Below are the code and all the weights of a small trained network. Each question names an input and a target symbol and asks about switching units off, where a switched-off unit gives its printed mean instead of its output.

import numpy as np


def w(rows, s, z=0):
    codes = np.array(rows[::2]) - 128.0
    scale = np.full(codes.shape[1], s)
    scale[-1] = z or s
    return codes * scale


def f(y):
    return y / 2 * (1 + np.tanh(0.7978845608 * (y + 0.044715 * y**3)))


def softmax(a):
    e = np.exp(a - a.max(-1, keepdims=True))
    return e / e.sum(-1, keepdims=True)


def log_softmax(a):
    a = a - a.max(-1, keepdims=True)
    return a - np.log(np.exp(a).sum(-1, keepdims=True))


def net(x, mask):
    ids = ['ΔΘΨαβγεζηλμστ'.index(c) for c in x.split()]
    T = len(ids)
    res = E[ids] + P[:T]
    r = res
    for j in range(3):
        rows = slice(2 * j, 2 * j + 2)
        q, k, v = (r @ M[0][rows].T for M in (Q, K, V))
        z = softmax(np.where(np.tri(T) > 0, q @ k.T / 2**0.5, -1e9)) @ v
        o = O[0][rows]
        res = res + np.where(mask[j], z, o[:, -1]) @ o[:, :-1]
    y = f(res @ A[0][:, :-1].T + A[0][:, -1])
    res = res + np.where(mask[3:19], y, B[0][:, -1]) @ B[0][:, :-1]
    return log_softmax(res[-1] @ U[:, :-1].T + U[:, -1])


Q, K, V, O, A, B = {}, {}, {}, {}, {}, {}
E = w([
[81,124,136,84,55,154,167,98],'Δ',
[127,38,104,78,109,143,131,77],'Θ',
[55,120,134,74,156,166,176,126],'Ψ',
[84,161,105,175,123,26,106,83],'α',
[138,112,67,141,141,111,105,43],'β',
[69,80,130,130,111,122,116,200],'γ',
[136,11,110,194,82,93,51,138],'ε',
[136,116,72,150,49,110,114,163],'ζ',
[56,79,139,140,207,84,109,109],'η',
[110,162,77,191,168,195,125,152],'λ',
[99,176,74,167,125,139,139,177],'μ',
[125,148,91,124,115,192,165,54],'σ',
[86,77,125,99,220,207,133,82],'τ',
],0.011)
P = w([
[104,142,97,134,107,176,12,158],'0',
[81,93,51,159,118,136,142,152],'1',
[142,89,111,174,120,139,156,181],'2',
[112,169,123,90,119,154,11,114],'3',
[40,88,62,157,108,129,156,112],'4',
[155,100,138,156,133,122,172,158],'5',
[109,182,139,71,127,135,22,87],'6',
[3,87,62,154,99,127,170,81],'7',
[166,109,157,135,145,104,188,129],'8',
[114,186,158,55,136,117,39,57],'9',
[21,106,78,133,113,105,170,62],'10',
[190,102,165,133,154,111,194,136],'11',
],0.013)
Q[0] = w([
[251,196,232,90,140,121,86,187],'h1',
[93,180,120,33,135,141,13,54],'h1',
[128,119,115,179,64,69,136,116],'h2',
[83,137,91,115,150,143,191,127],'h2',
[113,188,143,35,142,122,6,76],'h3',
[255,172,234,128,153,107,115,204],'h3',
],0.014)
K[0] = w([
[141,126,91,168,108,163,79,224],'h1',
[3,96,42,148,100,157,112,89],'h1',
[137,115,104,163,101,79,131,120],'h2',
[104,129,100,132,152,143,185,127],'h2',
[19,98,48,155,98,149,110,117],'h3',
[161,133,108,160,116,160,87,217],'h3',
],0.016)
V[0] = w([
[137,55,135,160,252,170,94,71],'h1',
[86,26,182,59,123,85,103,191],'h1',
[111,170,132,109,133,168,46,123],'h2',
[94,153,132,111,161,152,188,141],'h2',
[74,176,126,189,203,49,98,175],'h3',
[90,186,160,77,167,224,193,176],'h3',
],0.012)
O[0] = w([
[122,65,125,219,164,188,118,26,254],'h1',
[81,29,124,91,196,48,49,145,127],'h1',
[150,170,162,83,116,115,95,69,199],'h2',
[155,78,122,150,97,103,114,139,122],'h2',
[183,143,205,174,254,78,171,182,146],'h3',
[43,193,85,93,227,181,144,129,60],'h3',
],0.012,0.0043)
A[0] = w([
[177,129,222,143,122,29,228,121,132],'n1',
[90,135,99,170,29,184,66,56,26],'n2',
[105,220,228,177,187,175,98,63,207],'n3',
[108,183,159,208,161,200,231,116,54],'n4',
[136,209,64,13,52,122,101,99,254],'n5',
[205,65,157,82,138,176,217,138,131],'n6',
[90,86,78,138,221,91,212,134,107],'n7',
[159,12,91,172,73,78,121,187,162],'n8',
[98,173,21,130,106,162,180,202,108],'n9',
[96,210,114,31,199,212,86,118,164],'n10',
[194,66,210,203,115,104,128,68,103],'n11',
[93,93,79,208,188,176,198,118,172],'n12',
[73,67,88,37,141,164,59,31,134],'n13',
[191,220,151,52,111,73,107,223,150],'n14',
[166,112,88,209,74,197,255,129,100],'n15',
[155,70,124,206,161,104,199,113,81],'n16',
],0.0064,0.0043)
B[0] = w([
[112,146,79,149,161,206,99,189,177],'n1',
[165,94,95,38,131,166,120,126,222],'n2',
[171,45,91,143,143,140,213,151,209],'n3',
[146,71,111,197,145,100,67,96,176],'n4',
[56,85,208,197,143,179,133,155,201],'n5',
[53,195,61,114,133,151,95,166,139],'n6',
[122,176,193,62,58,165,82,139,175],'n7',
[110,189,101,123,170,111,206,21,207],'n8',
[197,112,222,95,170,207,191,105,159],'n9',
[68,154,114,138,58,2,186,122,188],'n10',
[162,181,123,113,78,129,149,185,219],'n11',
[148,190,170,52,81,97,77,126,226],'n12',
[149,178,67,167,144,125,106,208,245],'n13',
[136,173,147,70,249,135,114,34,168],'n14',
[168,95,135,94,128,24,92,181,203],'n15',
[81,157,172,179,153,144,75,123,191],'n16',
],0.0073,0.013)
U = w([
[56,107,139,180,105,224,191,151,252],'Δ',
[128,135,3,111,174,147,156,97,80],'Θ',
[72,245,117,40,67,119,121,152,24],'Ψ',
[87,169,76,214,118,84,160,232,119],'α',
[171,164,135,89,46,29,129,112,156],'β',
[116,46,136,74,178,30,116,159,141],'γ',
[104,69,145,241,145,121,190,42,145],'ε',
[122,178,138,67,177,129,219,24,85],'ζ',
[98,149,246,165,122,147,86,37,92],'η',
[156,8,162,205,167,107,121,198,182],'λ',
[192,167,119,68,176,158,143,170,84],'μ',
[195,53,182,77,98,200,146,115,177],'σ',
[112,125,103,162,126,183,18,150,97],'τ',
],0.0062,0.0033)

Each question gives the input, a string of symbols that net reads in full, and the target symbol t.
The units are the heads (2 rows each of Q, K, V and O) and the neurons (one row each of A and B). Each row of codes is followed by its name. A weight is (code - 128) times the scale printed after its matrix; where a second scale follows, it is the last column's (O, A, B and U).
mask holds one flag per unit, heads first, then neurons. A switched-off unit (its flag False) gives its mean, the last column of its rows in O or B, instead of its output. The means were averaged over made-up inputs and are rounded, as every weight is.
A unit's drop is (log p(t) with every unit on - log p(t) with that unit switched off) / (log p(t) with every unit on - log p(t) with every unit switched off).
The circuit of an input: a set's keep is (log p(t) with only the set's units on - log p(t) with every unit switched off) / (log p(t) with every unit on - log p(t) with every unit switched off). Starting from the 12 units with the biggest drops (on a tie, the unit counted first), units are removed one at a time, each time the one whose removal leaves the highest keep (on an exact tie, the one counted first), for as long as the keep stays at least 0.8.
circuit, biggest first: the units of the circuit, biggest drop first
unit that matters most: the unit with the biggest drop
k most important neurons: the k neurons with the biggest drops, biggest first
heads that matter: for each layer, one digit per head in row order, 1 if its drop is at least 0.15 and else 0, layers parted by /
input β ζ λ, target λ: unit that matters most	n4
input μ ε τ β Θ Ψ β Θ, target Θ: heads that matter	101
input Θ ζ β Ψ, target η: 2 most important neurons	n5, n14
input γ ζ γ Θ λ η Ψ λ η η Ψ, target Ψ: circuit, biggest first	h3, n7, n12
input ε μ β β, target ζ: circuit, biggest first	h1, n14, h3, h2
input τ σ Ψ Θ, target Δ: circuit, biggest first	n5, h1, h3
input Δ Δ Θ λ β γ α β ε, target ε: circuit, biggest first	n8, h3, n12
input Δ η μ ζ η σ μ, target λ: circuit, biggest first	h3, h1
input ζ ζ ε Θ ε ζ γ τ σ ζ β, target β: circuit, biggest first	n15, h3, h1, n11
input β ζ μ λ μ α σ Θ Ψ μ, target τ: circuit, biggest first	h3, n13, h1, n5
input τ ζ σ β σ λ α, target Δ: circuit, biggest first	n5, h3, h1, n12
input λ σ σ σ, target Δ: circuit, biggest first	n5, h3, h1
input α λ Ψ η τ Θ Ψ μ σ γ Ψ ε, target ε: 4 most important neurons	n8, n12, n15, n7
input γ γ λ ζ, target γ: unit that matters most	h1
input Θ τ β σ β η Δ Ψ μ γ, target α: 2 most important neurons	n10, n13
input α μ γ, target γ: heads that matter	100
input Δ λ Θ γ ζ Θ Δ λ, target Δ: 2 most important neurons	n5, n9
input β Δ τ β, target Ψ: circuit, biggest first	h1, h3
input μ ε τ λ Δ ζ, target ζ: heads that matter	100
input η β σ Θ γ β β λ γ μ ζ, target β: unit that matters most	n15
input Δ Δ λ Ψ η, target η: heads that matter	101
